Below are the code and all the weights of a small trained network. Each question names an input and a class and asks about switching units off, where a switched-off unit gives its printed mean instead of its output.

import numpy as np


def w(rows, s, z=0):
    codes = np.array(rows[::2]) - 128.0
    scale = np.full(codes.shape[1], s)
    scale[-1] = z or s
    return codes * scale


def norm(h):
    return h / np.sqrt((h * h).mean(-1, keepdims=True) + 1e-5)


def f(y):
    return np.maximum(y, 0)


def log_softmax(a):
    a = a - a.max(-1, keepdims=True)
    return a - np.log(np.exp(a).sum(-1, keepdims=True))


def net(x, mask):
    res = np.array(x, float).reshape(1, 7) / 4 @ E
    u = 0
    for l in range(2):
        y = f(norm(res) @ A[l][:, :-1].T + A[l][:, -1])
        res = res + np.where(mask[u : u + 15], y, B[l][:, -1]) @ B[l][:, :-1]
        u += 15
    return log_softmax(norm(res)[-1] @ U[:, :-1].T + U[:, -1])


A, B = {}, {}
E = w([
[168,104,131,80,115,139,44],'x0',
[124,123,201,192,118,194,114],'x1',
[171,230,68,45,57,151,160],'x2',
[179,101,29,236,135,122,105],'x3',
[99,55,90,104,6,71,108],'x4',
[154,172,181,180,115,96,103],'x5',
[123,137,113,184,109,102,215],'x6',
],0.002)
A[0] = w([
[80,109,148,138,196,171,86,62],'L0N0',
[138,167,189,144,174,136,145,85],'L0N1',
[142,81,135,145,76,180,91,49],'L0N2',
[141,114,167,253,115,117,116,92],'L0N3',
[199,113,105,124,126,134,43,87],'L0N4',
[56,60,184,109,121,66,125,109],'L0N5',
[66,154,102,144,109,126,242,143],'L0N6',
[170,156,123,172,155,147,116,113],'L0N7',
[151,174,72,103,33,88,138,117],'L0N8',
[157,62,110,131,127,138,61,78],'L0N9',
[48,54,169,117,113,57,115,136],'L0N10',
[110,150,203,76,46,173,120,148],'L0N11',
[153,124,88,70,94,147,81,3],'L0N12',
[177,40,54,165,119,130,60,98],'L0N13',
[126,82,166,95,76,176,84,130],'L0N14',
],0.0044,0.0026)
B[0] = w([
[196,151,88,147,88,88,157,187],'L0N0',
[148,138,184,171,181,205,141,192],'L0N1',
[73,95,124,170,124,149,216,155],'L0N2',
[242,124,154,133,91,36,1,234],'L0N3',
[50,135,93,160,99,138,172,188],'L0N4',
[103,105,147,138,48,60,91,216],'L0N5',
[39,71,51,126,140,210,219,242],'L0N6',
[128,124,179,127,127,118,100,188],'L0N7',
[215,43,77,254,31,34,96,253],'L0N8',
[116,125,75,182,121,143,200,179],'L0N9',
[134,73,132,138,31,29,72,233],'L0N10',
[30,134,191,78,212,178,99,254],'L0N11',
[91,214,80,115,127,89,100,162],'L0N12',
[70,117,50,183,99,173,229,230],'L0N13',
[59,200,124,85,175,130,109,208],'L0N14',
],0.0038,0.0025)
A[1] = w([
[81,136,105,111,122,166,253,98],'L1N0',
[132,66,30,178,87,91,87,133],'L1N1',
[170,77,87,99,24,46,168,96],'L1N2',
[223,172,205,116,213,139,136,95],'L1N3',
[155,155,120,96,74,91,113,2],'L1N4',
[61,29,177,117,178,45,90,102],'L1N5',
[237,119,21,148,157,131,122,93],'L1N6',
[165,214,81,63,107,107,116,124],'L1N7',
[103,65,64,109,157,208,199,97],'L1N8',
[191,110,92,148,39,50,125,110],'L1N9',
[201,83,76,90,111,53,132,109],'L1N10',
[186,55,125,202,70,94,124,95],'L1N11',
[240,150,66,115,41,56,154,106],'L1N12',
[102,137,167,31,215,203,99,91],'L1N13',
[108,137,118,100,126,163,236,89],'L1N14',
],0.0039,0.0067)
B[1] = w([
[36,121,44,93,92,219,180,169],'L1N0',
[173,116,80,154,139,147,231,254],'L1N1',
[247,84,171,253,183,89,144,203],'L1N2',
[222,186,241,144,191,230,50,161],'L1N3',
[53,188,4,75,64,154,136,128],'L1N4',
[95,67,147,98,28,120,140,181],'L1N5',
[83,74,154,143,70,146,155,172],'L1N6',
[113,104,115,117,101,31,88,154],'L1N7',
[53,201,138,48,190,228,166,166],'L1N8',
[234,75,131,223,177,105,211,212],'L1N9',
[174,55,106,215,100,103,161,168],'L1N10',
[248,115,46,124,116,85,213,199],'L1N11',
[224,12,141,228,63,25,144,195],'L1N12',
[186,113,83,200,124,73,140,165],'L1N13',
[49,138,50,113,125,210,183,151],'L1N14',
],0.005,0.004)
U = w([
[226,18,64,244,52,33,208,188],'0',
[9,175,24,91,155,250,227,160],'1',
[39,88,237,40,37,41,20,112],'2',
[105,220,40,1,168,39,28,2],'3',
[239,239,249,156,251,217,49,111],'4',
],0.008,0.0056)

Each question gives the input, the list of numbers given to net, and the class t.
The units are the neurons (one row each of A and B). Each row of codes is followed by its name. A weight is (code - 128) times the scale printed after its matrix; where a second scale follows, it is the last column's (A, B and U).
mask holds one flag per neuron, layer by layer. A switched-off neuron (its flag False) gives its mean, the last column of its row in B, instead of its output. The means were averaged over made-up inputs and are rounded, as every weight is.
A unit's drop is (log p(t) with every unit on - log p(t) with that unit switched off) / (log p(t) with every unit on - log p(t) with every unit switched off).
most important unit: the unit with the biggest drop
k most important neurons: the k neurons with the biggest drops, biggest first
top k neurons in layer l: the k neurons of layer l with the biggest drops, biggest first
drop when u is switched off: that unit's drop, to one decimal
input [1,4,-3,-7,-1,-2,8], class 1: most important unit -> L0N6
input [7,-1,-4,-2,3,1,-7], class 2: top 3 neurons in layer 0 -> (L0N14, L0N8, L0N11)
input [7,4,3,3,2,-5,4], class 1: top 2 neurons in layer 1 -> (L1N8, L1N0)
input [3,-8,0,5,-3,-7,8], class 1: top 2 neurons in layer 1 -> (L1N8, L1N0)
input [1,-1,6,-3,-7,-4,-5], class 4: top 2 neurons in layer 0 -> (L0N6, L0N13)
input [-5,2,-8,-5,-6,-4,-4], class 4: 2 most important neurons -> (L0N1, L1N3)
input [7,-2,7,-5,0,6,1], class 3: 2 most important neurons -> (L0N11, L0N10)
input [5,6,5,-2,4,-8,2], class 1: 2 most important neurons -> (L0N11, L0N3)
input [-2,-5,-3,-5,-5,-7,-7], class 2: top 4 neurons in layer 1 -> (L1N1, L1N9, L1N11, L1N2)
input [0,7,-2,3,-1,5,0], class 4: top 2 neurons in layer 0 -> (L0N8, L0N10)
input [8,-6,-6,-2,-7,-2,-3], class 4: 3 most important neurons -> (L0N8, L1N3, L0N6)
input [-7,7,4,-6,6,7,1], class 2: top 2 neurons in layer 0 -> (L0N11, L0N13)
input [6,3,-2,-5,7,-1,3], class 2: 2 most important neurons -> (L0N11, L0N14)
input [-7,6,6,-8,-3,6,5], class 1: top neuron in layer 0 -> (L0N6)
input [-7,5,4,-7,4,1,-6], class 2: drop when L1N1 is switched off -> 0.1
input [1,5,3,2,1,8,-8], class 4: drop when L0N4 is switched off -> -0.1
input [7,-5,3,-7,-7,-5,7], class 1: drop when L0N13 is switched off -> 0.0
input [2,-1,4,-1,-1,8,-8], class 3: drop when L0N4 is switched off -> 0.1
